Known rows:
[ -1  -9  16   7  13 -20  -6 -15  -7   8   8  -8   3  -8 -13   9  -4 -21
  -9  -7  -2 -22  26   2   2  -7   2 -17  10 -12  -2  -2   3  26]: bizun
[ 16   4   1  -4 -13 -39  12 -25 -10  14  17  -1   9   1   7  12 -16  -2
  11  -7   4 -17 -29  13 -27 -29  -4  25   2  31  -5  13   3  -8]: lufek
[ 18  10 -30 -10 -29  -1   5 -14  10  17  -5   1   3 -35   1   1  31 -21
   9 -30   3 -15  32  10  30  20  -8  32  -2  22  17 -14  -3 -23]: gimul
[-11   1   9   0   6  16  18  -4  -9  -3   7   6   8   3   9  10  12  11
   3  18  -7  16 -21  -5  31  11  -4 -13  -1  -4   4   0   3 -20]: kluske
[-3  1  0 -4  4 11 -4  8 -7  1  5 -6  1  8  0 -4 -9  9  5  7 -3  9  4 -5
 -4 12 -4 -8  4 -2 -5  5  0  6]: kigra
[-10  12 -40 -33 -33  25  -2  -7   8  -3  10   9   6 -36  19 -17 -10 -12
  14 -16  -5 -12  45  11  -4  53 -29  27 -20  -9 -42 -11   3   0]: zife
[  5 -13  22  -7   4  44 -10   3  -8 -16  -7 -13   6   2  -4 -11  12  -2
 -18 -13  -9   8 -24 -16  -7 -12  15  12   1   8   0  -6   0   8]: voku
[  0  -4   7  22  -4  -6  10  22   6 -12  12  13   6   7  -2  -5  -2  29
   2   7   3  30   8  -8  -2 -18   7   8  13  17  -2   7  -7   1]: trefu
[ 11  15   8  -7 -12 -38  27 -27  -9   6  39   5   8   4  14  33 -23  28
  15  14  21   1 -54  14 -42 -43   8  54 -16  40 -13  21 -13  -5]: voplo
[ -4  -2   5  16  -5  -2   6  26   4 -10  17   9   7   7   1 -10  -6  34
   2   7   3  31  10 -10  -5 -11   1   8  11  16 -11  11  -7   6]: biple
[ 18  10 -30 -10 -27   0   5 -13  11  18  -6   1   3 -33   2   0  30 -20
   9 -28   4 -16  31   9  32  20  -8  30  -2  25  18 -13  -4 -22]: duzal
[ 23   1 -19  -3   0   6 -17   7   3   9 -15 -22  -4  21  -7  -9   0 -14
  25 -11 -23  10 -11  -7   1  15  -2  -9   4  23   5  -4   6  -9]: pleneflor
[ 19   0 -19  -4   2   9 -16   5   4   3 -13 -17  -3  22  -4  -8  -9 -15
  25  -7 -27  12 -14  -5  -9  21  -3 -12   0  15  -6  -4   7  -4]: skiklus
[-14  -1   3  -3  -8 -17  -3  -9  -5   5  -4  10  -3 -18   1 -16  -8 -19
 -14 -10  16 -40  27  17 -17  -3 -13  -3  -2 -25  -9  -6   9  13]: talek
[ -4 -17  23   3   5  11 -22  -7   2  -5 -10  -9  -5 -18 -17   4  -1 -25
 -36 -18   6 -21  12 -14   7 -11   9 -13   1 -16  -2   7   2  25]: lobris
[-12  -1   2  -3  13  11   1  -3  -3  -3  10  -5   2   3  26  18  11  19
 -15  19  -8  11 -19  -6  45   6  -5 -13  -4  -9  -6  12  -1 -28]: kogom
[ -4  -2  -1  20  24 -16  -7  20  10 -16  22  -7   4  19  36  -5  19  47
 -11   8 -11  22  17   8  16 -33   4  15  16   2 -17  -5 -11 -13]: fleskaruk

Facts:
badra σ gigrudrok, fliren, drogi
brolane σ kluske, baflal, bromak, latas
datrumo σ bazos, skizan
dotur σ sarasis, voku, pasok
droflar σ kuren
droro σ dufon, vurol, detiskem, roplur
duzal σ gofle, damim, pleneflor
flasuk σ biple, matru, kligodrir, zapako, drogi
gesker σ godrule, zogrerol, palus
gimul σ plafim, pidin, fanan
grasu σ loflil, skibren, roplur, lobris
grotor σ skabur
kebram σ mabrul, skostam, zinimis, kliske, ketru
klugris σ zinimis, plibros, baflal, losten, nogan
kluro σ studel, pasok
lufek σ bizun, vota, begovok, palus
mevi σ durus, fumor
mutre σ totrom, matru, tripus
neti σ zere, plober
pina σ modon, fizoge, totren, driplaflil, flustis
plepor σ plupos
plizegrar σ lobris, voku
puganar σ plafim, fumor, damim, begovok
sesto σ tiku, flisolu
stibor σ simor
stuplin σ flolel, dibim, statem, skiples
tafla σ trefu, giple
talek σ kletrelil, skiklus, tripus, binun
tilam σ ploger, matru, trato
tristu σ pastar, kligrator
trudro σ flolel, roplur, difim, badrem, kogom
vekek σ kotre, fleskaruk
voplo σ begovok, flisolu, ragi
zife σ kigra, matru, brunemul
zovi σ drimi, kogom, latas, fleskaruk
κ a <- badra, bizun, droro, durus, fanan, fizoge, fliren, flovin, fumor, kebram, kletrelil, kligodrir, kluro, lobris, mutre, nogan, pastar, plepor, plibros, ploger, talek, tiku, totrom, tristu, trudro, zapako, zogrerol
κ e <- badrem, drobrevo, dufon, flasuk, flustis, kluske, kogom, kuren, puganar, roplur, vekek, zinimis
κ c <- baflal, begovok, bromak, damim, droflar, giple, gofle, kliske, modon, pleneflor, plizegrar, sesto, skiklus, studel, trato, triplom, vota
κ b <- bapi, brolane, driplaflil, duzal, flolel, gigrudrok, gimul, ketru, klugris, matru, pasok, plupos, statem, stuplin, tafla, zife
κ d <- binun, broplunur, datrumo, dibim, difim, kotre, losten, plober, ragi, sarasis, voplo, zovi
κ g <- biple, brekler, drogi, fleskaruk, gesker, mevi, neti, simor, skizan, trefu, vurol
κ f <- detiskem, dotur, godrule, grotor, loflil, palus, siplustas, skibren, zere

Rows:
No name comes twice in this set of rows, the named rows included.
[ 6  2  2  0  4  7 -2  6 -7  7 -2 -9  1  8 -4 -1  5  7  5  2  1  5  1 -7
  7  4  1 -6  8  8 14  4 -2 -2]  pidin
[-10  -2   8  -2  -3  20   8  -1  -6  -1   5   2   5  -4   4  17   1   8
  -7  17   2  14 -25 -16  34  14  -4 -14  -5   2   2  17   1 -19]  dufon
[ -3  -9  15   7  11 -19  -5 -13  -4   4   3  -5   2  -8 -14   5  -3 -23
  -9  -6  -2 -21  26   3   2  -5   2 -21   8 -20  -2  -4   3  25]  zogrerol
[ -5 -12  30 -10   3  18  -5 -15 -12 -14 -11   0   7 -18   2 -32  27 -25
 -33 -33   2 -38   1  14 -21 -35   7  20   3 -13  -7 -34  10  21]  kluro
[-11  -1   6  -3   0  19   6  -2  -6   0   7  -1   4  -2   9  19   2  12
  -7  18  -1  12 -21 -15  35  12  -4 -15  -5  -2   0  16   1 -20]  badrem
[-13  -4  11  11 -10 -33  19 -10   2  -2 -24  37  -4 -14 -18 -14  -3 -32
  -7  -2  13 -35  14  23 -22  -9  -2 -13   1 -34  18 -20  13   8]  kebram
[  5   0 -25 -10 -24   3   9 -19  19  -7  -7  19   4 -30   3   6   9 -26
   7 -17 -10  -9  18  14  10  20  -3  24 -13  -3  -3 -23  -2 -16]  tafla
[ 11  12  -3  16 -26 -25   9  24  -2  17   4   7   2  -5   9 -24  22  34
  -1 -14  35   3  12   2   3 -33  -5  34  19  50  24  15  -5 -23]  mevi
[ -2   0  -2   4  23  -5  -4   2   0  -4   1  -6  -1  20  18   1   9  13
   0  11 -15   4   1  10   9  -7   4  -8   7 -16   3 -10  -3 -12]  latas
[ -4   7  16  -6  10  35  10  14  -6 -14  10  -4  -1   7   2   5  12  37
  -3  13  15  32 -26 -13  -9 -14  20  26  -8  10  10  -1 -17   5]  sarasis
[-26  11  -7 -20 -15  -1  -9   0 -13   8   5   7  -4 -23  11 -36 -21  -8
  -8  -8  22 -43  45  18 -33  19 -32   0 -10 -28 -37   3  13  24]  mutre
[  0  -6   6  22  -7  -7   1  24  11 -11  11   9   3   5   0   2 -10  29
  -7   6   6  29   6 -15   3 -16   5   6  10  18  -5  20  -9   0]  vurol
[  0   1 -26   0 -26 -10  34 -16  23 -18 -22  48   3 -22  -8   0  11 -33
  19  -5 -16  -4  14  26   0  24   3  14 -11 -25  15 -43   4 -22]  klugris
[ -2  -5  13   7  11 -13  -8  -6  -6  12  -2 -10  -2 -12 -14  -1   9 -17
 -11 -10   7 -22  35   1  11  -1  -2 -20  13 -13  11  -2   2  21]  fanan

Now the same objects, written a new way:
Known rows:
[-15 -44  23   3  -5 -14  26 -13  26   2  17  39  17  29  -5 -45   8   3
  -3  -1  13 -38 -18  37  -9  -3 -11]: grasu
[-11 -11  15 -11  11  13   7 -28   5  -7  -2   7  -2  -4 -13   0 -17   2
 -13 -10 -22 -22 -26  -6  17   5  16]: tristu
[ -2 -16  26 -10  17 -16  13  -5   4   0  10   9  11  33 -10  -4  13  13
 -10  -2   2 -27 -28  11 -27   5  -7]: stibor
[ -7   9  19  15 -27 -18   8  -3 -13 -28  28  16   3  55   3  14  14  -8
  -3   0  -3 -38   3  22 -14 -14  21]: tafla
[  4 -12   7  -8  24  -1   4  22   3  10  -4   3   4  -7   9  -9   4  -4
   9 -11  -9  35   6 -29   9  -1   6]: damim
[ 13  10 -27  14 -32  -4  -1 -13 -19 -11  -2  -1   4  -6  -3   9 -16   1
   9 -10   0  32  17 -13  37   3  -4]: flustis
[ 12  10 -24  12 -32  -5   0 -17 -20 -10  -3   0   5  -3  -5   9 -17   3
   7 -11   1  33  16 -13  37   3  -3]: kuren
[  5  -7   0  -9   9  10  -3   6   0  15  -8  -4  -7 -11   1  -9 -11  11
   4  12  -5  25   2 -23  -7  -6  -6]: bromak
[  6  20 -19   6  -7   2  -7  -7   4   0  -6  -2  -2 -10  -5  20   4  -5
  -1 -15  12  -6   3  15  11   8  -3]: drogi
[  9 -12  -3  -8   6   5 -10  13  -1  20   0  -4   1 -15  -1 -11  -6  -1
   4  -1 -17  21   5 -15  -9   0  -5]: trato
[  0  18  33   0  -7  -8  -2  30  -7   7  13  -5   8   1  19 -23 -14  -8
  -2  23  -4  12  23 -11  -3  11 -31]: zere
[  4   0   2  -6  15  -3   2  14   7  13  -4  -1   3   9  -1  -1  12  14
   4  -1  25  10   1   5 -32  -6 -12]: bazos
[ 11   4 -32  16 -39  -6   0 -13  -6 -12  -1   9   1  -9  -4   2 -11  -2
  10  -4   0  32  15 -10  43   0  -3]: badrem
[ -2  27   0  19 -28  -4  -2  14  -8 -12  14   7  -5  32  10  21  11  -5
  10  -1  22   1  29  13 -20 -25  13]: ketru
[ -3   1  -7  -7  14  23  -2  -1  11   6 -15   2 -11 -28  -2   5 -11  -3
   3 -15  -2  17   2 -15  19  -4  13]: fanan
[ -1   1 -14  -7   6  24 -10  -3   9  11 -12  -4 -10 -33  -6   5 -12  -4
   1 -14  -9  12   1  -9  10  -2  11]: kligodrir
[  3   0   4  -6  16  -3   1  14   7  14  -4   0   3   8   0   0  13  14
   4  -3  25  10   0   4 -32  -5 -11]: kligrator

Rows:
No name comes twice in this set of rows, the named rows included.
[  0  16  29   0  -7  -7  -4  33  -6   8  13  -5   6   0  20 -23 -12 -11
  -2  25  -7  12  24 -12  -1  10 -30]  siplustas
[  0  -7   1  -7  12   6  -4   9   0  10  -8 -11   7 -21   2 -12  -6   6
   6   5  -5  28   3 -22  -9  -5  -2]  vota
[ -5   8   6   1  -2  -7   9 -29  -1 -18   2   8   5  14 -10  13   1   1
 -14 -11   0 -37 -22  18  19  13   3]  neti
[ -9   4 -12  -6  13  25  -8  -5   9   1 -19 -12  -4 -40  -4   6 -12   2
   2  -6   0  16   0 -15  11  -4  14]  bizun
[ 10 -19 -28   6 -40 -16  -2 -16 -20 -36   3   5 -31  14  -7  16   5   4
   1  36 -40 -15 -25  -9  52   9   9]  vekek
[ -7 -21   2   0  14  14   6   6 -33  10  -2  -9   3  13   9 -17  -3   9
   5  -7  23 -17  18  29 -36  -6 -18]  voku
[ -8  -7   1  -6  26   1  -7  19   3  -4 -11 -25  21 -34   6  -6   9   3
  10   4 -10  34  -3 -32  -5   0  12]  begovok
[  3  -3   1  -5  12  -3   2  15  15  13  -4   3   2   5  -1  -4  15  13
   5   2  24  12  -1   4 -28  -6 -10]  skiples
[  5  -8 -29  21 -49  -8   9 -20  15  -9   3  30   8  -9  -5 -18 -14  -4
  13  -3   9  29  15   0  53  -4  -5]  roplur
[  5  -4   7  -9  10   9   1   3   1  17  -5  -4   2 -10   0 -12 -15   9
   3   1   0  28   5 -23 -10  -5  -9]  kliske
[ 13   0 -39  15 -43  -5  -3  -9  -2 -16  -4  11 -15 -10  -2   5  -5   3
  12  16  -4  29   9 -13  48  -2  -1]  kogom
[ -2  12  29   3 -13  -9  -1  31   7   9  15   5   9  -2  19 -31 -12 -11
  -1  26  -2  13  23  -8   3   9 -32]  detiskem

The same objects again, as new rows of numbers:
Known rows:
[-28   5  28  42   7   4 -15   7  11  12   7  17  -1   6  -3  21 -15   8
   3  -7 -15  11 -17 -18 -26 -34   0 -12  -1 -17]: ragi
[-38  12 -18   7  -5  20  -4  -5 -10 -17  -4 -19 -36  -3  20  13  31  -9
   7  -6   5  -4 -11  44  35  19  -9  10  -5  -1]: brolane
[  1 -10 -14  -1   6  -8  -6  -9  11  -4   4  -5   3  -1  -7 -22  -7 -12
  -8   3 -19 -12   7   5   1 -26 -20   1   6  -9]: kluske
[ 13  22 -11   3   6  14 -10  24 -11  -4  10 -31  -4  -8  -7  11  20 -25
  10   5 -10   0  -3  12   9  28  -3  12  10 -12]: gesker
[  3  10  17   3   5  29 -18  -5  -5 -24   6 -15  27 -23  40 -14  11   6
  24   7   5  14  12  -1  -8  18 -21  16  26 -25]: tilam
[ 27  -9  -1  -2   6  -1 -15   6   2  -7 -13  -9 -12   3   9 -45 -20 -11
 -12   5   0  -4  -2   9   7 -12 -20   0   4   9]: latas
[ 32 -19  -1 -15  14  -3  -2  -5   4   2  -6 -16 -29 -24 -20 -12  -3   4
 -20   5 -25 -12  21 -12 -23   2 -28  -7  -3 -13]: roplur
[-26 -11 -10  17   8   2  -1  -5  20   0   5   6  20  -6  -1  -9  -5   7
   6  -4  -6 -13  16 -14  -6 -26 -14 -11  -5  -9]: pidin
[-16 -14  -9  10   3 -16   5   9  12  -9  18   8  13  -7 -19  -1   3  -5
   7 -14 -12   3  13  12  -1 -16 -27 -13  10  -5]: skizan
[-43 -10  -3  15  -5 -14   9   1  18  -8  29  15 -21  14 -11  35   4  12
  22 -19   7  21  -1  -1  -4 -10  -7  -9  -6  -5]: bizun
[ -1   2  28  23   4   2 -17   1   7  12  -3  13 -15   0   6   5 -19   7
  -7   3 -11   5 -23 -10  -9 -39   5  -4   3  -4]: losten
[ 17 -10 -13   0   3 -18   2  11   1  -7   2  -9 -19  -6  -6 -27   3 -16
  -1   2  -7  -6  -4  25  19 -23 -15  -4   6   7]: fleskaruk
[-34  -1   1  -9 -15  15  -7   5  -7 -13  23  -3 -21  -4  11  49  13  -1
  25  -5  14   8  -5  21  10  23   1   2   3  -9]: tristu
[-12   5  -4   2   6 -16  20   7   6  11  21  -2 -38  26 -21  22  11   1
   1 -14  11   9 -20  -1   5  -5  14  12  -8   6]: tiku
[  4 -12   1   7  -2 -19  -2   6  14 -18  10   4   6  -9 -10 -12  -1  -4
   9  -8  -4  11  14   2  -4 -13 -32  -6  16  -4]: biple
[ 45 -14  -4  -2  -6   7   5  25 -16  18 -21 -12   9   0  17 -52 -33   2
   2   2  51   4  16 -15 -13  21  15   4 -16  57]: detiskem
[  4  22  16 -16  -7  32  -2  -9 -45   2   5   8  62  -6   8   6 -12  -5
 -16  21 -36  -1   8   9  -6  23  29 -16  -4 -29]: droflar

Rows:
No name comes twice in this set of rows, the named rows included.
[ 18  10  29   1   5  29 -33  12 -29   6 -13 -24 -43 -18  28   8 -16  -8
  -4  22 -11   0 -41  25  16 -11   9  -1   6  -5]  zovi
[ 13  -4  -7 -30 -27  31 -15  26 -28  16 -32   0  55  -6  36  -2 -28 -17
   2 -20  66 -25  15   7  -5  49  18  27  16  19]  dotur
[ 11  43  27  42   8  26 -36  28 -11  14  -3 -25 -14  21   1  37 -12 -17
  12  16 -17   8 -40 -16 -19  14  10   9  -1 -13]  voplo
[ -8  -5 -10  -6  10  33  -5   8 -22   9 -10 -24  -4 -36   3  29  20   5
  -7  -6 -15 -22  20  -4 -17  40  -8   7  -1 -20]  grasu
[ 21  51  14   6  13  27   8   2 -54  16  13 -11  51  21  -6   0  -5 -20
 -27  13 -34   5  -7   6 -21  43  38   4  -8 -30]  sesto
[  8   6   6 -44 -28   3 -13   8  -4  -4  -5  -6 -19   7   0  46   1 -14
  10  -9  34 -12 -24  17  19  35   9  29  20   5]  kluro
[ -7  30 -17  24  15  33 -10  16  -6   4  11 -30  21   6   0  15  12 -23
  11  10  -9  -9  -2 -14  -4  27   3   8  -5 -10]  lufek
[  0  -1  12  13  -6 -14   6 -18  26 -37  -6  11  -8   4  19 -20  29  18
  21 -17  26  35   9  -2   3   7 -39  11  12   6]  matru
[-28  -4 -13  -6 -17 -14   4 -11  24 -13 -25  19   3  23  -8  18  15  -1
   0 -29  22 -10   2  16  12   3 -27  15   3   9]  pasok
[-10   5  38  12 -12  32 -45  14 -11  -7  -3  -1  -9 -21  27  30 -16   1
  11   9  -7   5 -16   8 -14  -4 -11  -3  12 -25]  datrumo
[ 30  17 -21 -17   1  20 -30   9  11  -8  -6 -38  20  -7 -12  11   2 -29
  13  52 -12 -17   2 -29  21  31   7   2   1   2]  puganar

The same objects again, as new rows of numbers:
Known rows:
[ 13  25 -28 -25 -29   4   8 -15  10 -11  -4   5  -4   3   5  -2  16 -27
 -15 -30  49   4 -23  -1  19 -19  14   9  -3 -15]: kligrator
[  9  28 -68 -32  -8 -16  18 -17   4 -22  -8  -4  15  -3  -8 -39   4 -11
 -21   3  33  50  -1   4  -1 -25  -9  -4   3   0]: kebram
[  8  18 -36 -24 -29   1   8 -16   6 -10  -2   2  -4   5   0  -4  11 -29
 -13 -26  48   3 -19   2  14 -14   4   8  -1  -9]: stuma
[ -4   9 -49 -31 -23  -1   8 -11   5 -14   2  12   5   4   9 -20  -3 -15
 -21  -5  34  44  -9 -17  10 -32  24   2  -3  -7]: pastar
[ -4  12 -28 -32 -39  -7  18 -20  18  -3   0   1   0 -13  -9   1  -9 -35
 -11 -18  22   8 -21 -17  -8 -10  27  15   3 -15]: damim
[ 18  16 -13 -41 -41   6  15 -21 -10 -29 -22  -6   0  -3 -16   2 -13 -16
   7 -27  42  17 -25 -10   7  -3 -22   1  22 -19]: mevi
[  1  11 -29 -32 -37 -12  12 -18  10  -6  -5   4  -1 -11  -3   0   0 -28
 -13 -21  27  17 -22 -18  -1  -4  20  10   4 -15]: pleneflor
[ 16  19 -22 -41 -43  22   6 -23   6 -23 -19  15  10  -9 -16  19  -2 -14
  23 -20  43  17 -17 -17  17 -10  -4  16  11  -6]: simor
[  8  11 -39 -25 -34  12   8 -23  31   0  -4  11  -6   3 -12  -9  32 -14
 -11  -7  42  -5 -13   4  10 -15   8   7  -1 -13]: latas
[-12   4 -38 -26 -25  -2  18 -14  14  -9   8  -5   1   3  -3 -22 -18 -22
 -18   1  22  31 -13 -17  -8 -36  24  -2   0 -11]: bizun
[  8  10 -29 -42 -36   0  19 -27  15  -2 -16  13   5 -27 -11   7 -10 -33
 -15 -19  29   3 -29 -21   9   7  18  24  23 -10]: godrule
[-12  14 -42 -27 -26  -1  18 -17   9  -9   4   3   8   0   8 -22 -15 -19
 -19  -7  30  31 -13 -17   1 -37  19   5  -6 -18]: zogrerol
[ -6  10 -34 -31 -36  -8  19 -23  12  -5  -4   3  -3 -12  -6  -3  -6 -33
 -17 -23  20   8 -27 -17  -5 -11  16  10   8 -16]: vota
[ -1  12 -58 -24 -28   7   2 -16  11   1   7   9   9  12   8 -15 -27  -7
 -26  -6  38  32   0 -21   7 -28  17   6 -10  17]: kligodrir
[ 29  23 -52 -29 -34 -25   0 -14 -18  -2  -4 -10  11  14 -11  -4 -10 -14
 -19 -22  52  11 -17   0  17   1  -1   0  -7  21]: flasuk
[  9  19 -61 -23 -17  -7   9  -6 -12 -12   5  -5  18   7   1 -24 -28 -10
 -19   1  40  39   2  -7   0 -21   2   3   2  15]: talek
[ -2  14 -60 -30 -11   2  18  -3 -14 -24  13   1  22  -2  10 -25 -13 -29
 -12   6  38  39  -4  -3  11 -30  11   5   7   4]: kluro

Rows:
No name comes twice in this set of rows, the named rows included.
[ 12   9 -19 -41 -47  24   4 -29  20 -13 -18  29   1  -4 -13   7  11   1
  14  -3  47   7 -14  -6  18  -5 -10  11  15 -23]  fleskaruk
[ 15  19 -42 -31 -30 -18  19 -19  -9  -4   6  -3  19  -1 -19 -16   8 -13
  -1  -2  50   2 -20  12  16  -6   2   5   2  -5]  vekek
[ 14  15 -46 -25 -29   2   5 -15   4 -21  -5  12  -6  -4   8   8  24 -37
  -7 -35  37  21 -21  -7  20 -24  14  12   4  -4]  totren
[  8   2 -50 -36 -21  -8  10   1 -12 -14   3  10   8 -10   5  -3   6 -36
 -11  -5  41  14 -13   5  15   6  10  10  21   1]  plizegrar
[ 12  22 -49 -32 -35 -14  14 -31  20   2  -2  12  13  -8 -21  -8  21 -11
   5  -6  40   8 -12   7  17 -18  12  11  -7  -8]  kluske
[ 21  14 -37 -26 -24   8  11  -7   6 -14  -8  -8  -8   8 -10  -9  14 -35
 -16 -25  48   8 -22   2  13 -17   3   6  12   8]  stibor

